Moves between nodes:
* | @ + ~ $ &
q372 | q248 q241 q600 q455 q637
q399 | q683 q17 q301 q991 q412
q488 | q223 q158 q928 q672 q986
q676 | q453 q286 q190 q241 q677
q301 | q925 q182 q500 q286 q502
q672 | q712 q310 q402 q384 q928
q986 | q325 q421 q310 q928 q158
q190 | q637 q512 q565 q651 q962
q683 | q182 q399 q925 q466 q834
q541 | q421 q455 q325 q223 q279
q600 | q279 q651 q158 q986 q533
q453 | q512 q676 q637 q372 q597
q724 | q17 q393 q683 q965 q913
q925 | q432 q301 q677 q676 q991
q533 | q455 q565 q421 q158 q651
q597 | q610 q677 q241 q637 q676
q929 | q778 q804 q913 q724 q68
q158 | q488 q898 q924 q310 q421
q223 | q924 q488 q826 q712 q325
q24 | q913 q778 q412 q399 q445
q89 | q402 q712 q630 q804 q782
q565 | q533 q984 q541 q898 q248
q466 | q716 q991 q676 q597 q925
q640 | q310 q325 q712 q782 q223
q286 | q676 q716 q512 q962 q500
q834 | q965 q412 q991 q925 q399
q782 | q207 q826 q179 q630 q712
q677 | q597 q500 q962 q190 q286
q412 | q834 q107 q502 q301 q17
q384 | q179 q207 q929 q881 q402
q68 | q881 q630 q393 q913 q804
q502 | q991 q965 q716 q500 q182
q991 | q466 q502 q286 q677 q301
q432 | q500 q925 q597 q453 q466
q804 | q929 q179 q24 q393 q630
q778 | q24 q929 q107 q17 q881
q716 | q286 q466 q453 q610 q432
q610 | q962 q597 q372 q984 q453
q500 | q677 q432 q610 q512 q716
q512 | q190 q453 q984 q248 q610
q898 | q158 q279 q223 q640 q541
q248 | q651 q372 q279 q541 q984
q651 | q600 q248 q898 q421 q565
q637 | q984 q190 q533 q600 q241
q241 | q372 q962 q651 q533 q190
q826 | q782 q928 q384 q903 q672
q903 | q630 q402 q881 q778 q384
q928 | q826 q924 q207 q402 q310
q445 | q393 q881 q17 q412 q778
q393 | q724 q445 q399 q834 q24
q881 | q445 q68 q724 q107 q929
q924 | q928 q223 q782 q89 q640
q712 | q89 q672 q903 q179 q826
q965 | q502 q834 q466 q432 q683
q182 | q301 q683 q432 q716 q965
q913 | q107 q24 q834 q683 q393
q179 | q804 q384 q778 q445 q903
q455 | q541 q533 q986 q488 q600
q962 | q241 q610 q248 q565 q512
q421 | q986 q541 q640 q924 q898
q325 | q640 q986 q672 q826 q488
q279 | q898 q600 q488 q325 q455
q402 | q903 q89 q68 q929 q207
q630 | q68 q903 q445 q24 q179
q207 | q384 q782 q804 q68 q89
q107 | q412 q913 q965 q182 q724
q310 | q672 q640 q89 q207 q924
q984 | q565 q637 q455 q279 q372
q17 | q399 q724 q182 q502 q107

The rows follow the links: the fewer symbols apart two nodes are, the more alike their rows tend to be.

Each row is also shifted at random along 4 hidden directions that mean nothing.

Each row, then its node:
5 12 -2 3 11 -6 -3 24 8 -2 -16 7 -12 13 12 22 8 -5 -13 -26 -15 -32 -4 -6 5 -2 6 7 3 -5 7 -17 -6 -4 11 -13 20 -4 -18 -44 9 28 -10 -1 -5 -17 16 -4 19 -9 4 -5 -10 2 -4 -21 -9; node q826
-12 -24 7 -15 -16 3 -4 -37 3 7 12 -10 6 -2 7 -36 -2 11 23 27 9 20 9 6 -9 -3 -4 2 -2 9 5 10 18 10 -20 12 -26 1 17 40 2 -33 12 -1 7 20 -17 6 -11 15 -7 16 -6 5 17 28 4; node q683
1 2 4 15 -6 -10 -5 14 21 -18 -7 15 -2 -14 13 0 -1 10 -12 -13 7 9 -9 4 -19 6 13 2 -2 7 30 8 -2 2 4 -4 -15 7 -6 -3 -9 12 17 4 -1 8 5 15 -4 -6 4 16 5 -4 -9 9 1; node q913
-3 0 -5 -15 5 8 8 2 0 0 -5 1 0 1 -1 6 4 -7 2 -8 -5 -9 4 -4 7 -7 -4 4 0 -5 -3 -9 5 10 4 -4 6 -10 -4 -15 4 16 -16 -5 6 -12 2 -4 14 1 -5 2 -6 8 -13 -12 10; node q158
-3 -18 -3 -16 -2 -3 2 -13 18 -14 2 2 -5 9 13 -18 21 -6 13 -11 -13 -14 -4 -8 3 -24 -8 6 19 -4 28 2 -17 13 -6 -4 -14 5 16 -8 -19 9 -9 1 4 17 -4 16 22 10 8 15 -21 -4 -9 11 13; node q502
-2 7 -7 -2 -1 9 6 4 -17 11 5 4 3 -6 -20 18 -10 -4 1 6 0 4 7 -1 11 3 1 -1 -8 -5 -31 3 5 2 13 5 24 -5 -10 4 2 1 -8 -5 -6 -15 4 -22 -6 2 -9 -21 9 1 4 -9 -1; node q488
-8 -7 -4 -8 1 5 0 -19 -5 3 14 -9 -1 26 2 7 4 3 14 1 -22 -22 -5 2 16 -21 -9 2 9 0 -16 0 -11 -5 -5 9 25 -5 1 -7 -3 -6 -10 8 -7 -2 -1 -2 16 10 3 -23 -5 -2 19 0 -13; node q965
1 7 -6 -4 15 13 17 -3 -27 7 9 -17 -9 11 -31 19 9 -14 6 4 -20 -12 -4 -3 33 -15 -16 -12 7 -8 -40 -6 -20 -19 1 5 31 2 13 -13 2 12 -25 3 2 -14 1 -14 17 -3 1 -37 1 -4 4 -21 -4; node q241
7 19 -1 18 6 0 -13 19 -7 10 1 2 15 13 14 11 -29 2 -26 2 16 -8 -2 12 -8 22 -4 1 -2 4 -12 -8 12 -6 6 -4 8 -12 -28 -2 8 -27 10 2 -12 -12 -2 0 -25 -1 7 -1 25 7 1 -11 -12; node q455
8 -5 5 -5 4 -8 2 -12 2 -5 -2 -8 -7 5 4 -17 11 -5 9 2 -3 0 -4 -1 4 0 -8 -4 6 2 16 -6 -6 -3 -22 -3 -18 5 21 3 -1 -1 2 3 10 15 -8 14 8 1 8 10 -12 -1 0 5 1; node q716
3 11 0 7 8 1 14 20 8 -14 -15 8 0 -29 -7 11 -2 -4 -17 -12 15 20 -3 1 -9 11 4 -4 -11 1 11 -1 6 6 7 -8 -14 -1 0 -10 1 28 0 -3 16 -8 3 7 -2 -14 -3 15 14 4 -37 -12 20; node q279
0 -8 5 -3 -13 -8 -2 -4 8 -6 -3 9 -12 -19 -3 -7 9 5 10 1 1 16 2 -6 -8 4 15 -2 -7 3 16 8 1 4 -2 0 -11 9 6 12 -4 11 10 -3 -2 11 3 -4 -5 0 -5 11 -9 -5 4 17 1; node q778
-7 -6 -4 -4 -2 4 10 -10 -1 -9 10 -1 -7 2 -9 12 10 -2 10 -5 -17 -4 -8 0 12 -19 -3 -3 6 1 -5 8 -16 0 1 8 15 3 7 -5 -12 15 -7 6 -3 1 0 2 15 4 2 -15 -3 -6 0 2 0; node q182
-2 1 4 5 -10 -2 -9 -2 3 11 -2 5 12 -2 8 -2 -15 12 -1 8 15 8 9 5 -16 17 12 7 -15 5 -2 1 22 7 0 3 -1 -8 -16 16 10 -18 14 -4 -5 -2 3 -7 -17 2 -9 4 6 6 11 7 -9; node q89
5 8 -4 7 1 3 -23 1 -23 36 7 -16 10 45 3 -1 -7 2 2 16 -7 -39 12 -4 11 1 -6 8 11 -10 -38 -11 -1 -21 6 0 31 -3 -14 0 16 -48 -5 -3 -23 -10 5 -25 -5 4 3 -30 -10 -4 44 -8 -29; node q310
-13 3 3 8 -1 2 9 3 12 -19 2 5 -12 -25 0 16 -3 9 -8 -7 1 23 -12 11 -9 1 8 -8 -13 15 8 8 6 -4 3 7 -5 6 -1 -2 2 26 13 8 6 -6 -3 10 -3 -9 -3 5 23 2 -11 4 4; node q399
4 -10 1 -17 3 -3 -2 7 14 -14 -3 12 -13 -8 22 -21 3 -18 -9 -10 4 3 0 -3 -4 -1 -11 -4 11 0 35 -10 0 16 -1 -11 -34 -2 3 -8 -6 10 -2 -4 9 12 -17 16 -7 7 10 44 -4 9 -28 9 24; node q637
16 -4 0 -13 6 -5 12 -22 -20 14 -5 -18 13 16 -24 -15 19 -11 25 11 -5 -7 10 -12 19 -5 -11 5 7 -17 -13 -4 -14 5 -22 -4 5 -4 27 6 -5 -6 -22 -7 11 11 8 -8 21 2 -2 -19 -32 -6 2 -12 1; node q651
2 5 3 1 -1 -4 -1 3 -3 8 -11 0 -1 -3 -5 6 3 6 3 -1 1 0 6 -1 -1 9 10 4 -12 -1 -7 -4 9 -3 -2 -2 7 -4 -5 -4 13 6 1 -3 0 -7 9 -12 3 -6 -7 -7 -6 3 8 -6 -8; node q712
-11 9 0 12 8 2 3 11 12 -16 0 2 -11 1 9 24 1 8 -11 -18 -13 -11 -17 9 -1 -7 2 -2 -1 10 2 -1 -4 -11 6 3 13 2 -9 -27 6 23 3 11 -1 -14 5 10 14 -9 4 -8 13 2 -1 -10 -8; node q412

Where do the symbols, taken in turn from left to right, take each start?
Answer with the node's name.
-2 2 -4 -9 1 11 9 -4 -15 11 2 -2 3 -5 -19 12 -3 -4 6 8 -2 6 8 -1 12 -1 0 0 -9 -4 -26 -1 5 3 6 4 19 -7 -4 3 5 6 -13 -6 2 -13 3 -18 1 0 -10 -17 2 3 1 -10 2
$ @ & @ & + &: q310
-1 3 -5 8 2 -3 -15 20 16 -16 10 17 -8 15 32 11 -9 -5 -21 -23 -10 -26 -17 4 -3 -8 -6 0 18 5 20 -3 -15 1 13 -4 4 1 -21 -25 -16 2 5 11 -17 1 -4 18 -5 8 19 13 14 -3 -7 4 -5
~ ~ ~ & @: q984
12 15 -5 10 12 -5 -7 22 0 -1 -7 5 10 19 18 11 -13 -7 -22 -14 3 -23 -4 3 -2 11 -8 5 8 -3 4 -12 -2 2 4 -12 7 -12 -22 -24 -2 -4 -4 3 -4 -8 4 8 -4 -2 12 2 8 4 -11 -19 -6
~ $ $ ~ @ @: q778
5 14 3 14 -3 0 -9 9 -18 20 -1 -4 0 0 -13 9 -12 5 -6 14 8 4 8 0 0 19 10 -3 -13 0 -27 -2 10 -18 7 2 15 3 -11 10 17 -16 8 -4 -11 -11 7 -21 -19 -7 -6 -17 8 -2 22 -3 -18
~ $ $ $ @: q502
3 -10 7 -2 -14 -11 2 -11 10 -7 -7 4 -1 -19 -9 -17 15 9 16 4 6 21 4 -7 -12 2 15 2 -8 -1 21 13 -2 6 -10 1 -20 12 18 20 -8 6 9 -3 6 20 5 1 1 -1 -6 11 -16 -8 1 18 5
@ $ @ +: q683
-3 5 -5 -3 7 7 -9 2 -7 16 3 -5 9 24 15 5 -18 -1 -8 4 -1 -23 5 5 5 3 -10 6 1 -1 -19 -14 13 1 3 -1 15 -15 -20 -10 15 -23 -6 -1 -7 -14 -4 -7 -5 8 0 -5 6 12 12 -11 -9
+ $ @ & & $: q712
3 -1 0 -1 -2 -5 12 -13 -12 4 -3 -9 -7 5 -30 13 25 3 24 -1 -22 -8 -1 -11 18 -15 10 0 -2 -7 -17 7 -20 -12 -5 4 28 8 18 -6 -3 21 -12 2 -2 -1 17 -17 29 -7 -7 -38 -22 -14 17 -7 -13
~ & @ $ ~ @: q677
3 -4 -7 -14 2 2 10 13 9 -9 -12 9 -5 -10 -8 3 19 -13 2 -18 -7 -8 3 -16 6 -16 3 4 6 -14 12 -1 -13 14 15 -12 -1 3 5 -19 -13 31 -20 -9 6 -2 9 -6 20 -1 -3 8 -20 -4 -25 -7 23
@ $ & @ + & ~: q903
-2 3 0 -6 4 6 -4 -3 -6 15 -1 -9 9 13 9 -4 -10 -1 -2 7 5 -10 8 4 1 4 -9 7 0 -2 -13 -13 15 2 -1 -2 2 -12 -8 0 14 -19 -4 -4 2 -9 -5 -4 -2 3 -4 1 1 10 4 -8 -1
$ & ~ $ $: q778
3 0 2 8 -1 -3 -2 -1 -3 -4 8 -2 -6 -2 -3 -5 2 -3 -3 5 0 6 -6 0 1 0 -3 -8 6 2 3 6 -11 -11 -3 3 -8 11 9 8 -8 -6 7 5 -2 10 -5 8 -7 0 7 1 4 -9 4 9 -2
~ + $ ~: q984
2 0 -1 5 3 -4 15 21 18 -36 -5 19 -20 -33 -7 11 14 -11 -13 -24 -5 19 -19 -6 -3 -8 7 -12 4 3 32 10 -22 3 11 -7 -17 16 13 -17 -23 51 1 5 9 8 1 17 7 -10 8 18 8 -10 -37 3 22
+ & + + &: q412
-2 5 3 13 1 -8 3 12 20 -19 -10 6 -4 -8 7 9 10 8 -8 -20 -4 -2 -13 1 -11 -5 10 2 1 4 22 5 -8 -2 3 -5 -5 9 1 -18 -7 26 7 6 4 1 10 15 14 -10 4 5 0 -6 -11 -2 1
+ & + $ $ &: q182
14 15 2 16 1 -7 5 26 1 -13 -8 20 3 -36 -7 11 -18 -5 -24 -6 24 35 -4 4 -14 29 8 -9 -14 6 16 6 5 10 6 -7 -17 -1 -9 8 -11 16 13 -2 5 3 2 6 -29 -9 1 18 25 -1 -32 -3 13
+ @ & & ~ @: q421
7 2 7 11 -2 -6 6 6 1 -14 1 6 -13 -31 -8 -5 0 -1 -8 5 11 36 -8 4 -8 15 4 -16 -7 10 17 9 -1 -5 -6 2 -26 12 13 17 -4 12 17 5 8 13 -7 13 -18 -8 3 17 17 -5 -13 13 8
$ ~ ~ + ~: q541
1 3 1 -1 3 4 -10 -9 -10 22 1 -13 16 19 10 -16 -17 4 -3 18 15 -6 11 5 -3 11 -10 6 0 0 -17 -11 20 -1 -6 1 -5 -12 -7 14 15 -40 3 -4 1 -3 -9 -3 -13 4 -3 1 2 10 14 -3 -5
+ & ~ + + &: q455
14 -1 -1 -9 6 -10 0 14 6 -13 -7 19 -12 -9 13 -1 0 -18 -12 -16 1 1 -3 -4 1 8 -4 -3 6 -2 30 -8 -4 20 -1 -14 -15 -7 -6 -13 -13 19 -3 -3 3 10 -3 11 -6 6 10 28 -2 4 -28 0 13
$ @ + @ ~ @ ~: q89
